[128 = 0]

z133-z226: [148 103 137 141 113 159 108 133 129 133 123 149 130 126 139 122 140 128
 138 130 132 141 134 112]
z572-z356: [ 98 236 128 140 144 115 109 126 132 103 125  55 100 142 120  96  89 122
  61 107 129  78 142 127]
z133-z226: [180  79 180 140 141 196  90 187 168 129 126 162 101  84 138 118 132  86
 127 167 150 129 120 118]
z572-z356: [193  45 154 127 111 164 102 148 138 160 102 178 115 145 150 149 148 109
 152 132 130 115  94  99]
z530-z938: [ 94 126 122 118  76 105 166 108  88  98 141 126 118 154 130  83  95 145
 166 108 156 166 134 101]
z133-z226: [126 132 139 125 151 119 151  98 131 130 134 134 128 129 122 141 115 141
 143 129 143 153 135 145]
z272-z144: [113 155  90 144  97  97 172  85  81  40 131 136 145 102 108 134 103 153
 162 106 151 218 159 152]
z272-z144: [155 114 205  87 132 113 128 156 122 162 140 113  92 190 134 131 152 110
 107 132 151 101  86  96]
z530-z938: [128 158 103 156 103 155  85 131 127 128 104 109 122 146 143 100 130 127
  97 106 105  86 142  99]
z272-z144: [129 146 143 139 124 160  96 160 130 127 139 117 129 126 131 106 176 120
  94 142 118 126 151 110]
z272-z144: [141 139 131 129 112 122 123 125 108 116 121 122 125 153 128 133 153 130
 115 115 125 131 130 115]
z133-z226: [108 139 129 128 112 132 115 143 119 131 144 114 140 129 131 107 144 133
 117 129 124 130 136 115]
z572-z356: [102 213 172 116 116  95 131 120  78  98 169  68 134 173 114 114 168 152
  79 109 153 171 151 114]
z133-z226: [138 135 126 143 117 139 116 109 107 121 132 136 154 135 129 141 173 151
 126 120 124 169 154 124]
z133-z226: [183  66 143 104 132  96 111 147 131 159 113 149 150 120 133 208 118 114
 140 120 129 108  51 150]
z272-z144: [155  81 176 123  64 130 129 137  93  93 138 151 115 128 142 110  66 126
 178 108 200 190  93  97]
z572-z356: [120 104  99 133  93 142 125 141 124 127 114 140 120 134 139  96 127 121
 142 125 112 107 130 102]
z572-z356: [118 120 123 124 137 120 128 104 128 163 134 130 153 140 132 145 139 150
 136 123 119 131 127 134]
z572-z356: [152  63  84 153  83 178 108 123 134 149  82 177 114 151 157 101 139 123
 162 118  96  94 135  82]
z530-z938: [108 154 124 104 113  86 128 136 113 146 126  86 117 174 131 119 113 125
 102 105 117  69  95 111]
z133-z226: [110 133 130 117 103 109 118 138 106 140 146 110 151 142 132 125 142 140
 120 117 126 129 116 117]
z530-z938: [178  73  80 162 110 185  63 196 164 120  83 166 135  60 142 140 139  81
 119 146  83  73 110 128]
z133-z226: [129 151 103 133 165 111 150  98 137 114 116 129 132 115 112 160 129 133
 125 130 114 132 142 165]
z572-z356: [126  96  97 117  94 116 139 124 109 145 111 142 127 170 138 121 157 132
 143 116  99 103 120 100]
z530-z938: [150 117 152 103 252 102 149  71 196 229 116 135 133 140 120 222 115 138
 126 144 112  76  96 193]
z272-z144: [147 114 122 136  86 115 146 105  91  77 119 148 128 129 127 135  99 138
 164 102 158 183 124 123]
z530-z938: [120 110 108 130  74 130 123 148 101 108 128 134 135 132 135 101 139 127
 140 119 123 137 128 101]
z530-z938: [113 122 111 121  67 103 115 153  97 110 129 111 135 132 137 107  90 123
 134 101 135 114  94 105]
z133-z226: [146 131 128 132  92 126 137 107  98 103 106 132 100 178 135 113 130 131
 134 101 136 132 133  94]
z572-z356: [108 125 106 124  84 126 138 162 110  91 127 124 109 127 128  81 126 110
 131 130 122 119 131 102]
z530-z938: [131 148 141 142 148 131 112  98 137 142 130 119 143 119 131 147  93 145
 127 114 146 139 127 145]
z133-z226: [ 97 155  76 132 148  88 150  70 116 140 130 121 180 126 115 171 141 170
 135 111  99 147 146 168]
z272-z144: [165 110 156 112 149 115 139 120 132 140 116 139 110 153 126 163 135 120
 129 127 136 120 104 132]
z272-z144: [135 127 145 151 149 154  60 138 166 173 135 116 166  72 144 151  59 131
 119 122 146 108  96 152]
z572-z356: [106 130  93 142 114 136 151 116 119  93 129 143 132 106 121 105 132 136
 149 134 122 162 164 132]
z272-z144: [129 111 143 120  58 121 106 142  92 134 128 116 122 173 151  96 104 131
 136  94 148 116  95  75]
z572-z356: [159 106 161 128 150 145 102 144 155 154 124 136 124 112 135 150 107 113
 125 136 142 111 100 136]
z272-z144: [ 99 146  73 135 174 116 145 100 158 146 118 126 147 100 117 148 120 137
 128 137  89 100 145 171]
z530-z938: [118 122 111 167  62 163  93  87  83 126 140 146 184 138 149 108 153 182
 156  95 136 204 170  95]
z530-z938: [130 154 172 119 188 111 133  90 140 162 153 115 153 128 117 177 131 155
 118 131 149 159 128 167]
[159 116 155 148 136 177 142 112 145 102 107 160  72 135 133  97 108 114
 149 138 157 148 157 108] => z133-z226
[116 148 132 131 149 127 118 133 128 131 154 118 165 101 117 148 166 141
 110 142 121 157 146 153] => z133-z226
[ 86 225 107 117 105  74 172 103  77  65 127  68  92 194 109  88 140 137
  88  97 122 120 159 108] => z133-z226
[ 96 187 163 129  94 109 139 119  84  72 167  90 128 132 120  90  94 148
 124 108 184 197 147 116] => z530-z938
[155 144 142 134 131 131 119 106 118 132 111 124 116 169 132 143 153 135
 110 112 125 123 133 115] => z572-z356
[ 82 194 147  95 152  62 178 155 108  63 180  78 131  88  87 130 114 119
 103 147 157 172 128 175] => z572-z356
[136 148 152 144 157 141 117 105 139 127 139 127 142 104 124 147 111 142
 126 129 152 164 141 151] => z530-z938
[ 84 184 142 110 149  87 173  96 111 114 158  93 123 149 110 117 117 150
 121 124 148 155 147 143] => z133-z226
[106 149  93 149 148 142 108 102 158 163 110 116 135 123 138 119  90 138
 121 117 105  79 136 135] => z572-z356
[112 130 175 107 122  98 146 129 115 116 164 113 131 112 123 125  60 134
 151 122 189 172  98 139] => z272-z144
[113 103 105 136 127 147 144 110 154 145 107 147  99 129 141  92  69 123
 163 128 128  96 130 116] => z133-z226
[139 142 126 128 161 131 120 136 157 140 110 117 106 127 126 137 118 108
 103 135 113  77 119 138] => z530-z938
[146  73 102 137 159 151 143  89 161 172 101 179 131 125 136 154 129 137
 170 139 106 119 134 142] => z530-z938
[143 158 143 108 164  74 127  96 127 160 121  96 139 160 123 192 105 140
 104 100 130  96  84 156] => z272-z144
[149  92 133 136 143 129  80  91 128 208 141 147 219 119 142 210 161 177
 140 112 117 157 107 155] => z530-z938
[148 124 138 153 111 170 109 135 129 103 119 144 113 118 135 105 129 121
 131 130 141 149 150 109] => z572-z356
[147 112 117 131 145 128 137  99 133 142 111 149 132 139 128 158 143 137
 140 125 116 130 131 139] => z572-z356
[126 142 179 105 134 113 151 138 123 115 147 111  93 147 122 110 106 116
 124 133 167 138 116 119] => z133-z226
[114 164  64 162 146 146 138  93 140 101 100 134 126 114 119 120 143 136
 121 128  89 122 183 144] => z133-z226
[125 114 132 100 148 102 167 141 140 125 126 130  98 130 117 130 112 106
 136 144 129 105 107 140] => z530-z938

z683-z431: [126 138 147 154 111 108  59 160  87  94 135  73 117 134 133 141 112 149
 108 115  71 172  82  94]
z550-z271: [100 174 157 139 148 151  76  82 145 152 132  72 154  95 184  60 132 111
 148 114 119 121 147 133]
z550-z271: [127 114 123 126 148 157 154 124 121 107 160 149 148  67 153  97 117  82
 166 147 148 119 167 160]
z503-z612: [192 100 142 152 173  72 110 123 136  92  94 102 154 124  95 149 145 143
 130 155 138 144 120 105]
z774-z549: [122 180 123 139 134 148 170 126 154 113 145 161 129 124 128 101 147 116
 163 105 147 115 144 169]
z774-z549: [136 148 141 134 147 155 126 131 154  86 114 131 129 140 114 113 132 135
 121 123 167 141 132 147]
z774-z549: [113 146 113 126 128  79  99 144 120 119 132 108 104 119 122 175 105 124
 114 120 110 166  96 115]
z550-z271: [122  86 113 116 133 155 147 130 121 154 140 126 147 106 141 117 123 116
 155 163 141  94 143 128]
z774-z549: [134 184 136 153 120 108 179 111 150 156 147 159 124 142 119 118 167 140
 154  82 110 122 133 147]
z550-z271: [ 82  72 108  93  84 166 123 154  77 114 187 140 120  43 162 120  90  90
 140 163 135 151 123 143]
z774-z549: [106 123 119 102  72 126  68 139  59 126 105 134 103 176 164 130  94 111
  68 112  45 106 127  95]
z683-z431: [133  96 107 111 124 121 128 137 122 100 127 136 138  94 120 128 130 118
 147 167 157 124 119 135]
z774-z549: [114 133 155 143 118 181 108 147 127 130 131  97 122 164 128 114 123 163
 108 112 123 139 113 116]
z503-z612: [142 128 119 136 134  64 137 144 152 138 119 114 106 145  73 201 137 171
 116 125 143 173  77 108]
z503-z612: [120 134 145 122  91 126 106 138 117 101 127 138 100 140 114 138 125 149
  84 105 125 176 103 125]
z683-z431: [134 100 128 148 158 164 117 179 100 108 135  96 127 152 129 155  84 126
 120 141 107 126 130 108]
z683-z431: [136 166 108 126 112  76 164 121 156 119 128 167 116 125  93 145 166 139
 148 114 148 138 106 150]
z774-z549: [100 143 131 133  95 120 140 137 148 171 155 109 109 127 105 147 150 177
 136 113 137 161  76 122]
z550-z271: [121  99 119 122 115 142 155 124 118 132 168 141 148  60 142  99 141 110
 177 157 145 121 134 148]
z774-z549: [140  95 141 123 140 168 102 128 133 101 106 106 150 127 128  98 130 137
 125 161 162 118 132 125]
z683-z431: [122 165 134 144 114 123 155 135 112 110 166 164 111 111 137 125 125 107
 134  88  99 152 140 152]
z503-z612: [103 135 156 135 107 179 117 136  93 121 164 134 115 118 166 101  99 109
 105  95  92 150 150 135]
z550-z271: [ 96 146 137 130 122 142 110 112 126 142 163 104 137  73 164  92 127 112
 155 125 124 141 128 140]
z503-z612: [128 163 133 124 155  74 140  75 159 177 118 138 121 120 138 146 128 106
 114  96 123 138 157 130]
z550-z271: [163 126 112 145 151 120 144 122 152 121 109 114 177 125 114  89 181 142
 201 171 150  64 122 134]
z683-z431: [134 113  95 131 121 155 135 195 119  59 128 130 128 141  92 140 128 145
 157 166 157 117  89 139]
z774-z549: [117 113 119 122 107 101 128 128 112 166 141 121 120 121 131 150 127 134
 128 129 102 130 112 110]
z503-z612: [148 112 127 152 146  95 124 157 125 114 139  95 130 115 100 166 128 150
 144 144 126 158  93 110]
z683-z431: [105 176 137 120  88  96 114  99 122 151 133 146 105 133 146 120 138 124
 104  81  89 145 124 130]
z503-z612: [153 113 141 140 146 107 109 115 111 108 128 116 149  96 142 114 128 110
 137 140 113 134 142 121]
z503-z612: [174 103 147 147 171 124 127 121 127 101 110 121 154 125 124 121 129 119
 130 144 132 123 156 122]
z503-z612: [143 186 154 149 165 104  62  88 159 112  82  74 152 145 143  88 149 135
 127 114 122 122 128 119]
z550-z271: [124 114 127 128 107  93 136 128 114 156 148 129 116 112 122 156 130 138
 125 122 106 152 109 114]
z550-z271: [132 138 137 140 129  91 145 117 112 116 170 150 122  67 140 135 123  97
 140 108 109 172 140 144]
z683-z431: [162 101 119 145 168 158 146 155 168 112 100  98 161 159  83 125 156 171
 168 177 188  91 108 125]
z774-z549: [142 104 142 146 165 153 156 129 141 145 143 115 145 116 126 128 124 130
 146 138 146 127 148 129]
z550-z271: [145 133 110 143 172 145 146 132 154 135 111 108 162 145 125 110 143 128
 179 157 147  66 140 132]
z683-z431: [155  76  93  95 154  47 152  92 151 148 110 145 147  68 107 165 142 105
 152 183 177 123 133 127]
z774-z549: [ 90 131 108 103  77 134 145 135 122 160 148 152 103 128 128 137 131 137
 125 120 126 128 107 134]
z550-z271: [128  69 130  96 119 187 154 124 140 178  91 148 123 196 113 136 121 154
  81 144 160  86 151 111]
z683-z431: [154 128 132 161 149 124 155 146 119 108 154 129 145 108 123 124 137 123
 168 131 115 127 133 136]
z503-z612: [116 120 109  98  97 131 148 121 133 145 118 165 116 143 121 131 137 130
 116 131 143 109 129 135]
z683-z431: [124 139 163 146 145 166 112 127 138 139 124  99 125 158 135 119 115 146
 100 103 123 144 137 118]
z503-z612: [145 186 130 146 172  21  76 100 179  96 103  74 132  87 100 157 151 140
 143 125 156 192  81 125]
[153 160 134 152 175 113 117 107 147 119 107 106 157 132 139 102 142 115
 156 128 122  99 149 130] => z550-z271
[ 88 132 123 143 157 163 110 181 122 125 167  74 106 115 134 171  68 125
 127 125 128 172 105 122] => z774-z549
[137 138 129 128 143 149 134 136 149 124  93 134 120 190 108 139 125 145
 101 118 143 110 135 125] => z550-z271
[140  98 117 109 118  90 149  98 113 167 125 158 134 112 139 136 134 107
 126 137 110 106 152 120] => z503-z612
[140 160 151 159 146 139 146 132 154 125 132 121 127 153 109 126 144 154
 131 100 134 143 124 134] => z683-z431
[125 139 125 125 123 133 129 124 147 115 126 128 134 117 118 112 147 138
 144 136 158 130 115 142] => z774-z549
[130 145 122 134 114  83  95 121 109 132 123 107 134 123 139 125 140 128
 140 127  86 121 107 110] => z774-z549
[129 129 139 139 128 165 132 161 129  65 148 135 122 110 111 121 122 134
 131 130 162 166 116 152] => z683-z431
[ 45 205 104 131 129 165 126 124 139 192 184  91 126  93 192  93 109  95
 189 103 102  98 131 153] => z503-z612
[113 162 124 134  79 116 128 130  85 110 165 158 122 100 158  95 140 103
 151 102  70 125 127 144] => z683-z431
[158 107 122 133 132 102 156 125 133 143 117 141 138 142 105 143 150 143
 139 140 128 109 127 118] => z550-z271
[ 84 110 124  92  36 202 148 181 103  99 147 189  71 172 101 141 114 162
  68 107 148 161  96 144] => z503-z612
[114 146 145 156 123 121  77 127  93 151 151  67 143 110 172 102 122 125
 149 118  57 124 116 102] => z503-z612
[112 153  92 140 167 138 107 178 130 116 116  82 124 165 126 162  93 123
 148 142 118  99 108 117] => z550-z271
[136 123 107 118 142 113  91 125  99  90 112 122 149 103 159 107 112  81
 146 157 108  95 146 128] => z774-z549
[127 152 134 134 125 148 123 116 151 114 124 120 148 121 129  81 161 140
 159 134 153 111 121 145] => z550-z271
[127 110 101 130 149 110 111 153 123 174 100  80 127 183 118 178 108 148
 125 148 100  90 105  83] => z550-z271
[148 110 119 134 140 112 123 119 125 151 107 108 154 141 131 120 145 134
 151 153 112  82 129 108] => z503-z612

z509z816: [115  90 117 124  95 121 158 119 110 117 119 113 136 153 122 148 158 150
 113 139 106 114 157 129]
z509z816: [136 141 120 171 187 170 132 160 160 113 157  82 107 142  71  94 124  89
 114 162  77 115 141  84]
z208z409: [168 119 194  45  87 104 138  99  79 143 221 170 118 126  99  79 114  77
 138 115 142  69 107  91]
z289z785: [125 143 149 107 104 137 176 116 145 158 109 118 106 106  82 102 135  88
 103 137 112 124  87 138]
z718z972: [156 155 125 139 116 123 139 126 155 123 113 139 122  69  97 129 133 133
 121 115 158 150  85 167]
z626z614: [121 124 127 134 141 155 104 141 110  91 122 114 147 168 155 168 131 175
 111 113 139 164 136 133]
z718z972: [136 157 130 133 150 133 118 125 136 141 118 127 122 114 122 119 113 118
 134 118 141 139 100 131]
z718z972: [122  90 111 131 145 136  92 142 129  82 140 167 165 153 167 143 108 123
 176 145 183 111 127 143]
z289z785: [126 125 145 142 112 106 157 103 101 167  94 159 128 124 141 104 112 120
 154 131 161  93  90 125]
z289z785: [142 104 120 134 128 157 113 153 200 129 131 177  96 117 117 154 133 105
 121 183 118 121 164 166]
z509z816: [134 134  90 156 142 139 104 140 120 113 104 147 128 110 143 138 109 149
 137 104 200 169  82 126]
z289z785: [120 130 137 160 148 159  93 148 107 137 131 141 112 152 150 161 109 152
 126 130 116 154 140 134]
z289z785: [211 151  77 187 173  68  80 114 127 103 162 128 136  89 107 148 145 199
 162 101 149 104 181 117]
z208z409: [146 133 144 114 114 133 120 111 119 188 143 169  79 111  89 143 114  98
 133 139 109 114 118 154]
z208z409: [114 127 154 156 127 141 118 149 133 137 147 148 120 113 131 133 112 110
 144 152  95 126 136 162]
z626z614: [120 121 149 138 114 153 139 142  96 102 140 119 136 143 125 135 127 146
 109 120 131 149 107 127]
z509z816: [118 145 153 147 127 116 128 134 133 125 117 125 146 115 162 125 126 147
 134 123 118 136 135 147]
z509z816: [ 95 154 125 204 140 138 157 155 142 192  77 128  81  90 144  73 102 105
 117 143 112 149 104  87]
z509z816: [147 158 132 121 151 136  99 131 141 155 118 138  98 134 154 133 120 150
 102 110 136 156 143  99]
z509z816: [120 176 148 176 152 157 118 165 130 150 139 127  96  78 122  86  87  99
 121 116 125 174  78 111]
z509z816: [169 145 166 164 128 121 134 131 101  90 159 126 148 115 112 129 133 172
 128 112 137 122 119 138]
z626z614: [115 110 115 141 136 144 118 141 122 141 108 157 114 150 167 120 108 127
 130 136 163 133 123  93]
z626z614: [114  94 119 159  99 137 153 133 120 103 116 116 140 136 105 172 156 155
 121 151  96 126 147 177]
z626z614: [111 134 131 149 128 134 128 140 153 146  97 142 119 114 154 131 122 128
 127 141 123 143 131 147]
z626z614: [114 114 141 102 144 127 118 128 152 151 131 166 128 145 163  90 100  69
 162 158 145  86 130 107]
z208z409: [107 103  56 163 109 145 107 158 127 143 124 143  81  89 111 162 127 132
 114 129 125 185 134 136]
z208z409: [124 153 148  98 153 139  93 130 117 108 131 113 152 162 177 136 116 154
 119  95 146 160 127 112]
z208z409: [145 166 144 119 151 106  95 117 163 162 105 148 122 119 177 136 122 150
 132 117 129 134 159 137]
z208z409: [109 109 127 131 126 159 142 134 122 100 128 111 144 149  96 145 131 111
 130 147 117 127 105 159]
z208z409: [ 85 111  94 141 119 137 152 119  65 162  99 108 112 148 119 112 112 112
 130 113 139 139  82  84]
z289z785: [101 128 158 170 120 154 137 152  91 135 136 134 121 123 133 116 102 119
 132 132 118 144  95 132]
z718z972: [133 135 101  67 124 107 111 113 143 110 117 132 149 119 156 124 131 130
 128  93 188 150 109 117]
z718z972: [111 130 106  70 113 101 124 107 125 123 106 114 152 133 167 128 138 139
 123  92 160 149 123 115]
z626z614: [130 116 120 119 127 108 124 123 118 156 134 167 116 120 154  85 103  98
 154 128 170 102 115  81]
z208z409: [119 120  73 203 143 121 144 132 131 115  73  95 138 128 122 154 150 176
 129 135 123 137 143 137]
z289z785: [ 91 144  93 126 143 158  92 150  89 132 143 110 113 114 126 125  91 104
 129  89 146 198  73 108]
z289z785: [114 155 123  90 134 120 109 129  89 117 161  77 136 133 141 109 124 138
 106  71 120 173 124  74]
z718z972: [111 130 100 139 122 142 141 147 141  86 126  94 144  97  97 127 137 119
 119 120 131 164  95 150]
z289z785: [155 119 108 132 139 114 115 106 145 163  88 182 111 138 149 142 121 138
 148 142 177  99 134 126]
z718z972: [ 93  91 125 112 111 137  97 163  94  60 187 114 166 150 172 143 128 147
 129 113 120 159 161 118]
z509z816: [152 134 160 107 142 151  89 138 121 110 183 152 127 137 119 143 109 117
 137 127 132 129 125 144]
z626z614: [118 109 130 162  90 119 149 145  78 140 140 161 110  96 144  90 108 129
 130 115 166 137  93  87]
z208z409: [ 92 116 117 132 124 173 163 147 152 127 103 106 115 131  92 115 127  79
 108 157 113 143  89 135]
z509z816: [155 154 118  87 168 123  93 109 168 174 115 151  99 141 142 120 115 107
 129 127 145 116 144  98]
z509z816: [118 159 138 167 145 130 123 147 143 137 100 114 124 116 169 121 124 159
 111 117 117 162 139 117]
z626z614: [159 167  99 120 144 114 153 104 156 181 102 106  81  96  73  90 137 104
 101 116 126 124 108  83]
z718z972: [142  99 138 146 133 120 126 114 157 127 117 177 147 134 121 156 127 110
 183 182 130  62 143 201]
z718z972: [119  94 131 139 107 136 127 150 115  95 157 139 137 135 140 139 134 141
 126 140 123 129 151 130]
z289z785: [115 134 127 147 149 182 112 155 112 139 111 138  97 155 145 131 100 132
 101 121 156 176  94  93]
z626z614: [107 106 147 146 113 155 131 159 111  95 177 114 134 130 105 137 129 116
 124 147  79 135 141 149]
z208z409: [166 175 189 169 164 139 134 123 124 141 127 114 121 144 116 123 125 159
 114 129  99 112 132 124]
z718z972: [141 103 130 117  68 105 152 128 108 104 146 130 128 112 128 146 166 178
  92 111 124 141 159 127]
z289z785: [138 138 124 184 146 171 145 145 133 123 104 123 108 124  84 136 122 131
 112 142 136 146  85 141]
z626z614: [107  94 158 111 124 166 140 142 112  78 165 106 157 182 111 138 133 108
 125 155  97 110 134 139]
z718z972: [141 177 146 158 173 153  97 144 140 143 132 141 113 100 122 110  86 104
 144 120 148 151  79 136]
z718z972: [155 132 151 159 145 153 125 145 140 148 153 155  89 125 100 115 114 108
 122 157 112 109 134 114]
z509z816: [134 112 125 149 100 137 154 132  90 124 139 125 111 123  95 130 137 143
 106 122 129 136 111 113]
z289z785: [127 126 144 130 114 101 105 118 102 194 133 196  98 107 173 113  93 114
 162 126 148 110 128 117]
z626z614: [183 173 126  96 171 120  77  98 149 156 134 144 110 127 109 156 120 135
 137 108 142 124 132 145]
z208z409: [116 112 100 119 121 130 139 148 152  79 129 106 150 123 139 112 144 130
 112 125 148 147 132 105]
[136 132 145 143 156 130  96 130  97 117 167 121 140 155 132 143 116 142
 150 126 103 113 153 127] => z718z972
[110  75  55 120 130 143 110 126 132 122  86 154 125 168 148 168 130 135
 137 143 180 134 134 123] => z509z816
[148 147 146 137 120 131 140 130 108 136 149 120 107 110  99 113 128 134
 106 111 121 139 111 109] => z509z816
[127 163 116 147 149 155 120 149 131 127 116  90 105 123 124 128 129 154
  81 100 120 190 119  96] => z626z614
[194 198 166  53 141 126  78 108 121 160 178 146  86 106 113 127 112 137
  91  64 152 167 108 101] => z509z816
[127 112 166 138 109  97 165 124 116  76 148  96 185 142 141 112 157 155
 136 136  99  85 163 133] => z289z785
[ 81 120 156 133 136 148 123 155 184 103 117 133 165 127 164 131 118  88
 157 173  97 123 138 197] => z208z409
[145 155 150 120 139 103 135 107 150 180 112 143 109 116 138  96 121 110
 135 133 121  97 136 110] => z509z816
[128 113 107 119 129 137  86 126 127 166  90 198 100 146 190 161 104 148
 135 125 191 149 129 124] => z509z816
[126 123 150  79 125 164  55 144 119 147 150 188  98 160 188 184 102 147
 110 115 145 178 151 140] => z509z816
[118 102 146 122 120 133  98 133 127 125 118 169 139 167 193 175 127 164
 135 142 132 128 174 155] => z509z816
[111 123 165  40 112 148 104 131 129 121 174 152 135 141 145 117 105  74
 130 121 141 137 106 134] => z208z409
[119  90 111 157 106 107 131 122 150 156 106 180 120 109 136 152 130 117
 168 174 119  87 158 182] => z626z614
[107 114 110 124 105 122 193 123 128 104 117  59 143 132  82 101 167 119
  97 132  90 119 128 104] => z626z614
[137 117 101 194 148 127  86 156 119 105 160 152 130  99 128 150 111 143
 169 137 134 133 142 153] => z289z785
[102 110 158 135  81 117 161 133  88  78 127 111 180 127 155 133 143 166
 125 110 136 142 111 155] => z626z614
[155 141 130 105 183 156  48 137 127 130 177 157 111 163 139 152  95 119
 145 124 141 133 146 113] => z626z614
[160 145 117 138 119 126 159 134 150 155 125 155  83  67  89  64 116  88
 112 125 179 128  69  81] => z289z785
[111 126 128 115 158 144  97 134 158 116 104 131 149 170 177 153 123 135
 137 142 131 133 154 143] => z626z614
[135  84 120 139 124 148 138 135 192 122  90 184 124 145 135 153 137 113
 140 194 151  90 148 171] => z289z785
[ 95  80 131 128 133 139 113 125 114 118  86 165 163 203 210 161 116 151
 158 154 164 106 148 138] => z289z785
[114 128 145 155 142 144  73 161  86 140 164 159 109 142 189 137  91 151
 134 114 126 161 153  97] => z289z785
[158 126 150 119 113 130 139 136 119 114 176 134 114 115  98 105 133 121
 109 125 128 119 126 101] => z208z409
[152 118 113 186 119 129 169 134 140 126 125 119 106 102  66 122 151 133
 115 155 106 106 133 131] => z208z409
[ 60  91  93 170 118  81 141 118 117 146  75 133 172 124 188 122 119 117
 201 153 121  91 144 159] => z208z409
